Moves between points:
Q906: §>Q310, &>Q89, %>Q12, !>Q378, @>Q124, ~>Q670
Q541: §>Q929, &>Q462, %>Q739, !>Q310, @>Q948, ~>Q318
Q978: §>Q63, &>Q780, %>Q465, !>Q186, @>Q788, ~>Q16
Q276: §>Q90, &>Q379, %>Q184, !>Q907, @>Q165, ~>Q84
Q533: §>Q399, &>Q997, %>Q421, !>Q791, @>Q417, ~>Q371
Q177: §>Q603, &>Q292, %>Q78, !>Q888, @>Q977, ~>Q478
Q634: §>Q45, &>Q19, %>Q541, !>Q948, @>Q265, ~>Q929
Q78: §>Q478, &>Q190, %>Q212, !>Q45, @>Q888, ~>Q557
Q68: §>Q186, &>Q118, %>Q399, !>Q976, @>Q522, ~>Q165
Q115: §>Q533, &>Q791, %>Q962, !>Q95, @>Q852, ~>Q421
Q557: §>Q234, &>Q901, %>Q937, !>Q751, @>Q190, ~>Q235
Q106: §>Q177, &>Q888, %>Q154, !>Q985, @>Q373, ~>Q78
Q657: §>Q176, &>Q852, %>Q234, !>Q844, @>Q401, ~>Q115
Q63: §>Q941, &>Q761, %>Q16, !>Q780, @>Q922, ~>Q721
Q184: §>Q84, &>Q274, %>Q299, !>Q908, @>Q907, ~>Q788
Q901: §>Q95, &>Q810, %>Q177, !>Q977, @>Q937, ~>Q603
Q313: §>Q212, &>Q929, %>Q19, !>Q541, @>Q634, ~>Q616
Q922: §>Q940, &>Q16, %>Q780, !>Q465, @>Q978, ~>Q761
Q336: §>Q948, &>Q614, %>Q906, !>Q124, @>Q721, ~>Q310
Q721: §>Q698, &>Q906, %>Q124, !>Q969, @>Q761, ~>Q614
Q929: §>Q751, &>Q373, %>Q318, !>Q462, @>Q19, ~>Q106
Q379: §>Q816, &>Q788, %>Q274, !>Q299, @>Q184, ~>Q978
Q292: §>Q401, &>Q557, %>Q190, !>Q212, @>Q78, ~>Q844
Q118: §>Q276, &>Q907, %>Q508, !>Q371, @>Q399, ~>Q184
Q19: §>Q616, &>Q318, %>Q462, !>Q739, @>Q541, ~>Q373
Q852: §>Q417, &>Q962, %>Q95, !>Q235, @>Q234, ~>Q791
Q907: §>Q379, &>Q299, %>Q908, !>Q578, @>Q508, ~>Q274
Q977: §>Q810, &>Q78, %>Q888, !>Q154, @>Q106, ~>Q292
Q310: §>Q462, &>Q134, %>Q670, !>Q89, @>Q614, ~>Q252
Q242: §>Q154, &>Q634, %>Q265, !>Q886, @>Q252, ~>Q313
Q290: §>Q522, &>Q533, %>Q417, !>Q115, @>Q176, ~>Q976
Q969: §>Q906, &>Q378, %>Q816, !>Q84, @>Q90, ~>Q12
Q660: §>Q465, &>Q165, %>Q118, !>Q399, @>Q68, ~>Q276
Q478: §>Q657, &>Q844, %>Q557, !>Q190, @>Q292, ~>Q234
Q739: §>Q318, &>Q252, %>Q134, !>Q670, @>Q310, ~>Q242
Q95: §>Q791, &>Q552, %>Q603, !>Q810, @>Q235, ~>Q878
Q508: §>Q184, &>Q908, %>Q578, !>Q424, @>Q371, ~>Q299
Q503: §>Q290, &>Q115, %>Q852, !>Q234, @>Q657, ~>Q417
Q399: §>Q165, &>Q508, %>Q371, !>Q997, @>Q976, ~>Q907
Q791: §>Q997, &>Q505, %>Q878, !>Q552, @>Q962, ~>Q586
Q134: §>Q242, &>Q886, %>Q574, !>Q941, @>Q670, ~>Q265
Q976: §>Q118, &>Q371, %>Q997, !>Q421, @>Q533, ~>Q508
Q401: §>Q503, &>Q234, %>Q844, !>Q557, @>Q478, ~>Q852
Q810: §>Q552, &>Q478, %>Q292, !>Q78, @>Q177, ~>Q401
Q89: §>Q134, &>Q941, %>Q940, !>Q63, @>Q12, ~>Q574
Q424: §>Q908, &>Q17, %>Q290, !>Q176, @>Q586, ~>Q522
Q212: §>Q557, &>Q751, %>Q616, !>Q929, @>Q45, ~>Q937
Q465: §>Q16, &>Q65, %>Q276, !>Q165, @>Q186, ~>Q90
Q90: §>Q124, &>Q816, %>Q84, !>Q379, @>Q65, ~>Q378
Q274: §>Q978, &>Q186, %>Q660, !>Q68, @>Q299, ~>Q465
Q908: §>Q274, &>Q68, %>Q522, !>Q17, @>Q578, ~>Q660
Q616: §>Q937, &>Q106, %>Q373, !>Q318, @>Q929, ~>Q977
Q997: §>Q508, &>Q424, %>Q586, !>Q505, @>Q421, ~>Q578
Q252: §>Q985, &>Q265, %>Q886, !>Q574, @>Q134, ~>Q634
Q698: §>Q541, &>Q310, %>Q614, !>Q906, @>Q336, ~>Q739
Q176: §>Q17, &>Q417, %>Q115, !>Q852, @>Q503, ~>Q533
Q586: §>Q578, &>Q290, %>Q176, !>Q503, @>Q505, ~>Q17
Q371: §>Q907, &>Q578, %>Q424, !>Q586, @>Q997, ~>Q908
Q186: §>Q780, &>Q276, %>Q165, !>Q118, @>Q660, ~>Q65
Q888: §>Q292, &>Q212, %>Q45, !>Q313, @>Q154, ~>Q190
Q421: §>Q371, &>Q586, %>Q505, !>Q878, @>Q791, ~>Q424
Q940: §>Q574, &>Q721, %>Q761, !>Q16, @>Q63, ~>Q336
Q154: §>Q78, &>Q45, %>Q313, !>Q634, @>Q985, ~>Q212
Q816: §>Q12, &>Q922, %>Q978, !>Q788, @>Q84, ~>Q63
Q17: §>Q68, &>Q976, %>Q533, !>Q417, @>Q290, ~>Q399
Q462: §>Q373, &>Q242, %>Q252, !>Q134, @>Q739, ~>Q985
Q505: §>Q424, &>Q176, %>Q503, !>Q657, @>Q878, ~>Q290
Q552: §>Q505, &>Q657, %>Q401, !>Q478, @>Q603, ~>Q503
Q603: §>Q878, &>Q401, %>Q478, !>Q292, @>Q810, ~>Q657
Q522: §>Q660, &>Q399, %>Q976, !>Q533, @>Q17, ~>Q118
Q45: §>Q190, &>Q616, %>Q929, !>Q19, @>Q313, ~>Q751
Q878: §>Q586, &>Q503, %>Q657, !>Q401, @>Q552, ~>Q176
Q780: §>Q761, &>Q90, %>Q65, !>Q276, @>Q465, ~>Q969
Q985: §>Q888, &>Q313, %>Q634, !>Q265, @>Q242, ~>Q45
Q12: §>Q670, &>Q940, %>Q63, !>Q922, @>Q378, ~>Q941
Q941: §>Q886, &>Q336, %>Q721, !>Q761, @>Q940, ~>Q698
Q962: §>Q421, &>Q878, %>Q552, !>Q603, @>Q95, ~>Q505
Q378: §>Q89, &>Q63, %>Q922, !>Q978, @>Q816, ~>Q940
Q417: §>Q976, &>Q421, %>Q791, !>Q962, @>Q115, ~>Q997
Q84: §>Q378, &>Q978, %>Q788, !>Q274, @>Q379, ~>Q922
Q574: §>Q265, &>Q698, %>Q336, !>Q721, @>Q941, ~>Q948
Q761: §>Q336, &>Q124, %>Q969, !>Q90, @>Q16, ~>Q906
Q124: §>Q614, &>Q12, %>Q378, !>Q816, @>Q969, ~>Q89
Q265: §>Q313, &>Q541, %>Q948, !>Q698, @>Q886, ~>Q19
Q614: §>Q739, &>Q670, %>Q89, !>Q12, @>Q906, ~>Q134
Q670: §>Q252, &>Q574, %>Q941, !>Q940, @>Q89, ~>Q886
Q948: §>Q19, &>Q739, %>Q310, !>Q614, @>Q698, ~>Q462
Q318: §>Q106, &>Q985, %>Q242, !>Q252, @>Q462, ~>Q154
Q751: §>Q901, &>Q977, %>Q106, !>Q373, @>Q616, ~>Q177
Q788: §>Q922, &>Q465, %>Q186, !>Q660, @>Q274, ~>Q780
Q844: §>Q852, &>Q235, %>Q901, !>Q937, @>Q557, ~>Q95
Q299: §>Q788, &>Q660, %>Q68, !>Q522, @>Q908, ~>Q186
Q16: §>Q721, &>Q969, %>Q90, !>Q65, @>Q780, ~>Q124
Q578: §>Q299, &>Q522, %>Q17, !>Q290, @>Q424, ~>Q68
Q234: §>Q115, &>Q95, %>Q235, !>Q901, @>Q844, ~>Q962
Q937: §>Q235, &>Q177, %>Q977, !>Q106, @>Q751, ~>Q810
Q190: §>Q844, &>Q937, %>Q751, !>Q616, @>Q212, ~>Q901
Q235: §>Q962, &>Q603, %>Q810, !>Q177, @>Q901, ~>Q552
Q165: §>Q65, &>Q184, %>Q907, !>Q508, @>Q118, ~>Q379
Q65: §>Q969, &>Q84, %>Q379, !>Q184, @>Q276, ~>Q816
Q373: §>Q977, &>Q154, %>Q985, !>Q242, @>Q318, ~>Q888
Q886: §>Q634, &>Q948, %>Q698, !>Q336, @>Q574, ~>Q541

The rows follow the links: the fewer symbols apart two points are, the more alike their rows tend to be.

Each row is also shifted at random along 2 hidden directions that mean nothing.

Some points, each with a row of numbers:
Q134 -> -306 -198 -47 240 120 71 54 -38 359 217 59 -99 -274 -105 -80 311 17 95 -44 217 138 -7 -89 -33 -53 157 130 169 -393 -88 -111 -19 172 -91 242 -46 -177 252 312 -316 38 -233 -26 -96 -306 -53 -220 458 256 -76 244 -91 -119 74 66
Q578 -> -31 -153 188 69 -117 -238 -247 -46 -436 162 115 170 146 -141 102 -211 206 163 -55 47 -54 -142 -120 62 -174 91 77 280 -17 18 -18 170 -194 -96 -112 95 -208 -248 179 258 -81 -176 263 -183 -76 251 -29 -99 59 -108 101 94 72 168 -150
Q90 -> 920 95 -277 69 -307 487 305 -17 -298 -18 -460 284 13 118 -160 -351 84 -217 102 -354 -236 127 -118 -74 -12 -28 -324 -207 239 186 51 166 53 460 -50 38 54 -282 -430 45 -76 92 -132 138 11 -149 15 -190 -65 -41 -321 -221 55 -181 225
Q660 -> 505 165 -317 187 -162 -53 237 210 -198 -27 127 374 181 -192 -101 -268 114 -111 -27 -338 -170 -80 -242 186 65 126 -113 190 230 68 176 104 27 276 -107 -76 -158 -281 -509 -49 -143 200 -28 55 -173 -103 -175 77 104 -181 -296 68 94 38 -13
Q399 -> 552 79 -196 -5 -182 -171 35 138 -535 -42 -46 302 243 -150 19 -332 306 86 -59 -262 -331 -131 -7 169 -202 150 -35 213 194 175 33 227 -158 157 -278 13 -110 -361 -235 243 29 61 -41 96 174 246 -46 -114 -16 51 -331 29 -39 75 -148
Q997 -> -1295 -237 267 -111 -67 -574 -382 138 55 -221 493 -271 0 -53 -86 138 -292 -70 -37 94 270 -83 -216 109 167 136 393 317 -38 -165 36 -462 -177 -296 70 -93 399 633 393 315 12 136 397 -158 23 11 -159 135 -24 159 260 239 -20 177 -73
Q212 -> 997 451 -179 -491 6 -28 -22 306 -6 -627 207 66 264 -1 123 -32 5 -75 193 -326 -20 105 211 208 366 -17 -201 -511 444 60 133 75 -130 -55 -35 -253 406 -368 -732 -48 -6 445 -523 401 617 -352 161 86 -271 486 -553 236 -392 -365 -245
Q19 -> 641 156 -170 -66 205 272 62 -258 -155 110 -220 46 66 -124 178 56 127 118 65 124 -102 192 -53 -119 -160 12 52 -247 -278 151 90 16 -75 -108 -54 124 -162 -398 157 -191 165 60 -142 81 185 125 110 101 75 -4 -91 -43 -151 -59 68
Q985 -> -73 -82 -29 42 275 240 -106 -426 141 415 -230 -124 -43 -260 154 254 -54 110 -44 297 39 119 -71 -275 -130 -39 278 -179 -395 95 55 -288 81 -283 173 187 -99 -69 554 -63 76 -47 160 -85 -95 194 -3 116 142 -99 164 -12 70 221 -52
Q84 -> -51 222 -89 -10 -204 258 250 -62 -240 22 -358 111 52 67 -115 -304 -69 -214 23 -196 -4 65 -164 -85 -171 -45 -175 -173 101 139 132 -103 65 359 -40 30 111 -260 -217 100 -64 109 166 192 151 -42 80 -201 -111 40 -250 -111 59 -124 183
Q816 -> -714 -104 -92 11 -203 162 173 -69 202 -25 -176 -104 -172 7 -370 -113 -279 -369 -6 -51 157 44 -160 -118 27 85 45 -116 78 61 9 -476 206 216 235 -90 419 429 11 164 -97 67 225 94 5 -162 -170 -59 -93 144 -57 -109 104 -26 136
Q503 -> -372 -59 177 49 111 -83 -142 -64 -161 144 -87 -197 -1 196 242 81 -73 116 -32 99 -185 62 162 -176 -143 -204 142 151 -91 -3 -107 -26 -55 -141 -261 246 -45 265 368 209 164 -103 189 -150 -196 377 171 -316 -100 -245 286 -136 215 230 103
Q907 -> 227 -36 -164 305 -64 -17 116 95 -193 350 72 327 87 -259 -60 -189 195 -35 -70 -228 -145 -87 -187 132 -39 83 83 280 82 68 45 93 57 171 -107 35 -272 -230 -74 60 -150 20 108 -54 -328 93 -228 6 165 -299 -104 20 250 256 -122
Q508 -> -1104 14 -91 -117 1 -367 8 205 -55 -82 230 48 129 -256 -189 -195 -58 -95 -158 -83 21 -205 -25 69 -76 329 242 208 100 116 5 -391 -31 -13 -97 -86 332 171 74 465 61 104 267 185 373 140 -247 26 -74 239 -248 57 -53 140 -230
Q978 -> -474 65 -78 40 -141 267 205 -104 -61 61 -297 60 -51 -11 -179 -219 -199 -236 29 -109 99 85 -132 -132 -127 22 -90 -103 8 158 128 -261 68 247 71 16 220 3 -13 124 -98 33 280 132 106 15 -56 -173 -96 36 -139 -89 108 -18 155
Q962 -> 306 120 156 42 54 -50 -110 -66 -266 11 -48 -55 80 291 333 30 61 180 38 31 -284 81 154 -91 -74 -296 -121 149 -52 -44 -69 272 -139 53 -322 294 -256 -46 35 5 126 -54 -71 -164 -121 279 378 -315 -103 -284 201 -83 191 49 135
Q908 -> -8 100 -234 -16 -90 -176 122 200 -303 -29 63 306 206 -273 -90 -247 180 -33 -118 -258 -236 -80 -14 117 -118 248 96 171 200 199 36 5 -62 128 -235 -9 59 -201 -243 269 31 136 41 137 203 113 -128 -28 -14 6 -396 -1 12 141 -211
Q16 -> 270 -200 -84 113 -286 353 134 -60 4 82 -201 55 -185 111 -306 -152 -122 -231 71 -104 26 -2 -139 -53 56 -6 -109 -98 85 -40 -31 -30 97 245 173 -43 160 113 -171 -2 -219 20 57 -81 -166 -207 -190 -20 -5 -23 -9 -92 109 -94 197
Q336 -> -611 -324 40 9 9 100 97 -143 218 191 -275 -87 -263 -39 -179 97 142 125 -121 299 92 -154 47 -75 -299 262 53 70 -271 27 -183 88 113 45 145 -15 -43 228 363 41 39 -450 -13 37 76 81 -131 90 93 159 133 -232 -149 -112 32
Q373 -> 202 -11 -180 -130 224 126 -102 -148 198 59 -14 -126 -9 -258 55 224 -93 -40 48 59 35 107 14 -82 161 46 256 -320 -38 65 34 -347 129 -268 194 -16 285 9 183 -71 0 222 -105 100 144 -129 -162 195 47 146 -157 75 -24 91 -93
Q614 -> 892 -225 -207 179 -93 309 183 -89 -118 198 -413 226 -130 69 -97 -65 396 165 -17 4 -239 -94 131 0 -265 170 -199 16 -128 70 -219 505 47 229 -80 26 -342 -203 -14 -93 78 -325 -277 95 3 69 16 65 159 -108 -78 -322 -171 -121 94
Q274 -> -491 110 114 325 -80 -65 47 -46 -51 218 190 182 23 -170 -93 -188 -137 -78 -8 -14 233 -8 -363 66 7 -83 -90 246 -60 -103 148 -49 18 110 150 2 -311 -167 -16 -140 -250 24 355 -164 -357 20 -135 78 158 -262 198 155 197 145 97
Q948 -> 475 103 -267 49 57 45 169 133 61 -241 25 -11 -68 58 -74 182 92 105 130 -30 9 16 -19 143 11 189 -72 -17 -172 -67 74 158 1 121 15 -131 -129 -76 -185 -451 161 135 -271 104 132 -164 4 490 155 58 -24 1 -298 -277 127
Q310 -> 480 -121 -320 92 5 147 261 92 159 18 -63 84 -162 33 -124 135 199 95 -14 -16 -105 5 47 12 -66 257 2 58 -189 13 -66 199 124 118 26 -57 -121 32 -67 -304 97 -82 -301 88 -37 -142 -88 366 212 -10 -54 -115 -191 -107 75
Q115 -> 396 60 -81 -7 17 -37 -64 69 -355 -73 -105 -77 14 260 255 -24 7 1 -28 -121 -396 93 158 -109 -131 -152 72 56 53 41 -7 73 -101 92 -394 249 70 163 30 209 231 70 -99 -46 -6 266 231 -284 -136 -178 20 -178 113 54 131
Q12 -> 27 62 -51 -322 -339 -13 116 235 -71 -621 -61 -40 -107 273 -330 -152 -83 -127 147 -117 227 -83 2 216 47 230 -268 -194 204 -73 2 34 -129 300 114 -313 428 65 -479 53 17 91 -203 368 579 -334 88 107 -218 544 -283 -45 -457 -556 146
Q176 -> -69 -268 -48 77 -16 -129 -201 9 -128 78 14 -122 -89 82 84 91 -38 -6 -11 -55 -317 43 -9 -118 -37 -73 283 216 30 -46 -13 -152 -48 -93 -229 163 181 442 282 296 67 11 100 -274 -219 245 -11 -122 -46 -180 175 -49 220 264 83
Q184 -> -133 290 -174 56 -146 -148 209 226 -93 -260 244 224 125 -124 -194 -231 -110 -193 39 -357 48 7 -246 209 123 82 -79 85 151 -17 270 -112 10 223 6 -151 57 -125 -452 -73 -90 288 77 96 8 -160 -92 121 9 6 -216 159 -25 -24 -13
Q788 -> -362 346 -26 -18 -163 2 230 48 -216 -281 -29 191 130 40 -131 -272 -125 -206 72 -172 181 73 -204 45 -64 -34 -224 -76 123 91 239 -104 -83 320 18 -63 45 -283 -305 -63 -6 220 251 215 282 -43 147 -136 -111 51 -267 29 -28 -159 185
Q603 -> 707 252 -72 -8 169 -45 49 328 150 -236 140 8 87 178 139 101 60 -45 -27 -248 -251 42 346 56 269 -287 -162 -31 297 -84 -44 293 73 112 -319 0 -60 48 -495 -164 58 127 -520 33 -179 -112 178 -95 -75 -146 -101 -15 115 -63 -33
Q888 -> 364 -252 503 100 181 207 -402 -475 197 613 84 -68 -44 -252 260 227 108 253 2 462 251 29 -73 -114 209 -311 26 -108 -185 -152 -106 129 68 -509 430 152 -516 -320 413 -156 -341 -317 116 -443 -670 82 -111 -76 179 -315 464 239 262 301 -211
Q417 -> -241 -217 -23 -19 -23 -204 -173 155 -106 -69 140 -246 -31 100 37 93 -133 -102 0 -108 -228 66 -8 -45 49 -8 332 209 2 -38 39 -273 -97 -75 -224 54 356 503 181 291 99 127 77 -129 -122 99 -84 16 -73 -76 120 -65 148 210 40
Q670 -> -494 -298 -199 53 47 117 163 -77 267 118 -157 -46 -205 -32 -233 164 82 62 -73 213 20 -132 77 -37 -155 334 146 76 -296 96 -179 -60 174 79 110 -79 76 288 230 -47 150 -236 -101 136 91 -53 -204 249 127 160 8 -262 -181 -50 28
Q721 -> -405 -236 211 -56 -244 102 43 -57 31 -95 -181 -83 -211 205 -185 -35 66 52 21 228 237 -93 -48 52 -143 155 -172 61 -142 -42 -178 160 16 138 227 -118 -20 47 51 27 -25 -284 41 74 153 -82 18 16 -5 241 124 -95 -207 -309 117
Q234 -> 70 124 221 131 232 -163 -53 57 156 38 259 -142 61 177 235 191 -89 46 -50 67 -30 25 191 22 123 -376 -66 156 48 -174 -80 234 16 -93 -128 78 -306 50 -81 -184 -9 -75 -136 -221 -368 8 194 -160 -10 -313 301 41 250 91 32

Start, symbols taken left to right, then the point you end at.
Answers are names.
-1058 277 181 -221 206 -417 -40 315 367 -477 460 -343 17 237 56 224 -415 -134 -5 -8 125 -7 224 49 230 -193 91 20 67 -149 65 -280 -15 -68 -128 -70 371 523 -142 -84 213 212 -68 82 176 -67 177 8 -229 168 116 77 -79 -93 38
§ ~ %: Q176
-248 -147 -109 -38 -39 -318 -213 228 -100 -225 268 -192 -57 107 -65 116 -142 -123 0 -142 -219 39 3 37 71 47 338 204 135 -77 55 -336 -65 -98 -196 -19 463 567 48 290 88 178 31 -99 31 38 -89 26 -141 41 33 24 55 187 -17
~ §: Q908
-609 -292 -127 135 101 28 184 -55 347 183 -74 -74 -256 -66 -231 218 9 5 -116 239 86 -125 44 -117 -107 271 189 160 -348 -13 -175 -140 197 5 167 -84 -8 373 354 -70 89 -250 -4 37 -77 -41 -246 313 191 54 140 -233 -192 17 31
@ ~: Q698
-314 -323 215 90 -172 183 59 -266 52 230 -334 -31 -239 98 -105 17 219 185 -82 343 143 -161 8 -81 -272 129 -100 126 -273 32 -214 238 61 81 229 -5 -242 10 352 -8 -27 -511 58 -57 -72 110 -11 -16 112 60 176 -170 -123 -93 86
@ ! & %: Q90
-903 278 173 -156 185 -391 -61 225 235 -380 344 -334 49 269 106 189 -298 -48 0 68 105 38 232 -45 176 -218 56 57 39 -128 14 -180 -8 -63 -168 -26 228 438 -28 -47 202 137 10 11 193 41 250 -99 -194 106 171 44 -24 -37 22
@ ! !: Q212
-68 -199 33 8 -156 149 148 -140 26 67 -320 8 -207 92 -130 -31 218 117 -29 155 -13 -127 151 0 -267 195 -82 32 -158 91 -195 215 49 174 93 -37 -106 13 94 -5 78 -313 -88 88 158 84 -9 -14 52 151 -34 -216 -208 -155 119
% @: Q761
-907 253 127 140 -52 -75 140 -8 37 -24 159 72 33 -82 -87 -138 -233 -132 28 -27 303 24 -265 42 -39 -84 -69 79 -71 -6 177 -192 -21 99 156 -5 -69 -109 -49 -88 -144 114 409 -41 -88 -31 -7 10 20 -37 99 135 110 26 100
@ ! !: Q424
-594 -419 416 125 -198 130 -79 -288 67 236 -107 -106 -310 160 -128 53 72 170 9 423 386 -111 -106 -15 -153 59 -125 150 -284 -227 -165 135 19 -18 398 -39 -240 53 389 -11 -187 -544 281 -226 -237 -34 -64 -52 74 -3 473 -20 -76 -75 104
% § @: Q721
217 21 163 -144 129 44 -209 -99 257 104 164 -104 40 -199 71 202 -121 0 50 173 238 30 -17 -3 288 -145 123 -266 16 -118 -4 -164 24 -385 274 -44 99 -69 100 -92 -178 56 -37 -82 -64 -131 -79 118 28 66 98 256 52 36 -209
! § &: Q212
198 60 -75 -203 -251 -415 -168 363 -459 -523 305 80 222 66 -75 -220 56 14 135 -260 -63 -44 -91 279 46 140 -18 126 357 5 101 28 -311 21 -229 -124 299 -56 -344 230 113 217 -25 64 409 -56 89 52 -177 257 -211 173 -239 -115 -107
~ ~ @: Q508
-644 -179 266 20 -105 -366 -310 -50 -274 67 232 -1 102 -96 54 -169 48 140 -55 177 95 -106 -122 97 -101 121 201 286 -52 -38 -34 -32 -152 -154 -34 36 -82 -28 347 292 -20 -159 403 -220 -39 223 -99 -45 50 8 164 168 52 187 -174
% %: Q290
-521 187 81 90 -140 160 165 -170 -98 76 -254 79 -58 19 -105 -234 -156 -176 38 -39 159 48 -232 -155 -186 -96 -84 -67 -5 110 145 -175 34 266 79 48 -32 -202 -68 28 -48 56 396 52 42 92 32 -217 -61 -45 -20 -65 113 -43 188
@ ~ ~: Q922
176 202 -197 -188 185 122 40 -127 -72 -127 -107 -44 75 -46 104 100 22 105 90 137 -16 165 -16 -83 -193 129 72 -281 -218 135 113 -116 -74 -77 20 52 75 -260 165 -168 189 151 -94 180 428 102 171 224 5 181 -126 19 -286 -162 47
~ §: Q751
